Below are the code and all the weights of a small trained network. Each question names an input and a class and asks about switching units off, where a switched-off unit gives its printed mean instead of its output.

import numpy as np


def w(rows, s, z=0):
    codes = np.array(rows[::2]) - 128.0
    scale = np.full(codes.shape[1], s)
    scale[-1] = z or s
    return codes * scale


def f(y):
    return np.maximum(y, 0)


def log_softmax(a):
    a = a - a.max(-1, keepdims=True)
    return a - np.log(np.exp(a).sum(-1, keepdims=True))


def net(x, mask):
    res = np.array(x, float).reshape(1, 5) / 4 @ E
    y = f(res @ A[0][:, :-1].T + A[0][:, -1])
    res = res + np.where(mask, y, B[0][:, -1]) @ B[0][:, :-1]
    return log_softmax(res[-1] @ U[:, :-1].T + U[:, -1])


A, B = {}, {}
E = w([
[181,158,168,157,13],'x0',
[124,186,129,254,199],'x1',
[227,110,110,70,158],'x2',
[116,171,208,40,129],'x3',
[90,183,39,95,152],'x4',
],0.0085)
A[0] = w([
[120,124,118,64,184,209],'n0',
[75,128,106,171,37,186],'n1',
[92,137,110,185,63,130],'n2',
[128,180,147,188,171,199],'n3',
[197,57,76,192,146,182],'n4',
[141,127,74,164,209,255],'n5',
[44,140,158,136,210,224],'n6',
[138,116,90,190,92,252],'n7',
[197,112,80,173,111,186],'n8',
[234,115,87,127,141,173],'n9',
[196,185,157,69,109,210],'n10',
[159,146,154,115,74,186],'n11',
[196,158,74,48,128,184],'n12',
[136,146,84,161,189,151],'n13',
[143,168,184,154,133,117],'n14',
[146,85,194,107,103,183],'n15',
[44,70,103,103,144,195],'n16',
[114,97,80,88,96,173],'n17',
[111,95,43,91,185,226],'n18',
[189,76,72,132,133,177],'n19',
[103,130,172,189,135,199],'n20',
[140,99,216,159,63,135],'n21',
[151,58,157,119,111,197],'n22',
[110,66,88,58,151,210],'n23',
[205,95,254,50,141,221],'n24',
[74,93,130,106,90,174],'n25',
[88,163,86,231,101,242],'n26',
[109,119,184,169,2,191],'n27',
],0.013,0.004)
B[0] = w([
[57,118,113,74,120,191],'n0',
[154,231,105,100,141,187],'n1',
[181,223,45,105,141,175],'n2',
[109,95,52,185,120,196],'n3',
[168,126,154,144,254,203],'n4',
[84,85,126,183,218,219],'n5',
[68,109,72,150,91,206],'n6',
[185,183,113,141,204,193],'n7',
[171,126,161,109,213,188],'n8',
[139,67,162,100,172,197],'n9',
[155,50,85,73,31,203],'n10',
[192,118,149,110,89,185],'n11',
[127,40,85,2,108,207],'n12',
[113,82,135,181,161,189],'n13',
[152,91,77,138,105,161],'n14',
[139,155,144,160,49,193],'n15',
[65,174,153,133,160,184],'n16',
[116,133,138,86,143,176],'n17',
[76,116,185,119,165,214],'n18',
[136,118,185,104,204,188],'n19',
[158,125,41,185,56,183],'n20',
[189,154,194,194,76,203],'n21',
[135,139,199,147,115,186],'n22',
[95,143,172,70,137,200],'n23',
[128,60,182,139,42,247],'n24',
[127,170,166,122,128,167],'n25',
[146,180,56,171,159,220],'n26',
[199,189,151,111,69,223],'n27',
],0.0083,0.014)
U = w([
[98,110,66,204,142,121],'0',
[4,143,137,81,137,227],'1',
[164,185,85,134,120,164],'2',
[178,95,168,170,89,163],'3',
[151,80,142,147,194,1],'4',
[147,49,112,81,99,195],'5',
[113,68,107,187,85,171],'6',
],0.014,0.00081)

Each question gives the input, the list of numbers given to net, and the class t.
The units are the neurons (one row each of A and B). Each row of codes is followed by its name. A weight is (code - 128) times the scale printed after its matrix; where a second scale follows, it is the last column's (A, B and U).
mask holds one flag per neuron, in row order. A switched-off neuron (its flag False) gives its mean, the last column of its row in B, instead of its output. The means were averaged over made-up inputs and are rounded, as every weight is.
A unit's drop is (log p(t) with every unit on - log p(t) with that unit switched off) / (log p(t) with every unit on - log p(t) with every unit switched off).
The circuit of an input: a set's keep is (log p(t) with only the set's units on - log p(t) with every unit switched off) / (log p(t) with every unit on - log p(t) with every unit switched off). Starting from the 12 units with the biggest drops (on a tie, the unit counted first), units are removed one at a time, each time the one whose removal leaves the highest keep (on an exact tie, the one counted first), for as long as the keep stays at least 0.8.
circuit, biggest first: the units of the circuit, biggest drop first
top k neurons: the k neurons with the biggest drops, biggest first
drop of u: that unit's drop, to one decimal
input [4,7,7,4,6], class 5: circuit, biggest first : (n10; n12)
input [2,0,4,5,-2], class 5: circuit, biggest first : (n10)
input [1,-2,8,-4,-2], class 4: top 3 neurons : (n4; n19; n8)
input [-3,1,5,6,-7], class 5: top 3 neurons : (n10; n27; n0)
input [4,8,-6,-8,-3], class 2: top 3 neurons : (n2; n1; n27)
input [-6,5,1,8,-2], class 1: top 2 neurons : (n0; n21)
input [8,-8,-1,-2,2], class 3: top 2 neurons : (n21; n27)
input [-1,4,0,-4,-5], class 0: drop of n26 : 0.2
input [4,7,-4,2,-2], class 2: drop of n27 : 0.1
input [1,-3,-7,-2,6], class 2: drop of n2 : 0.1
input [-2,0,-6,-4,-8], class 2: drop of n3 : 0.0
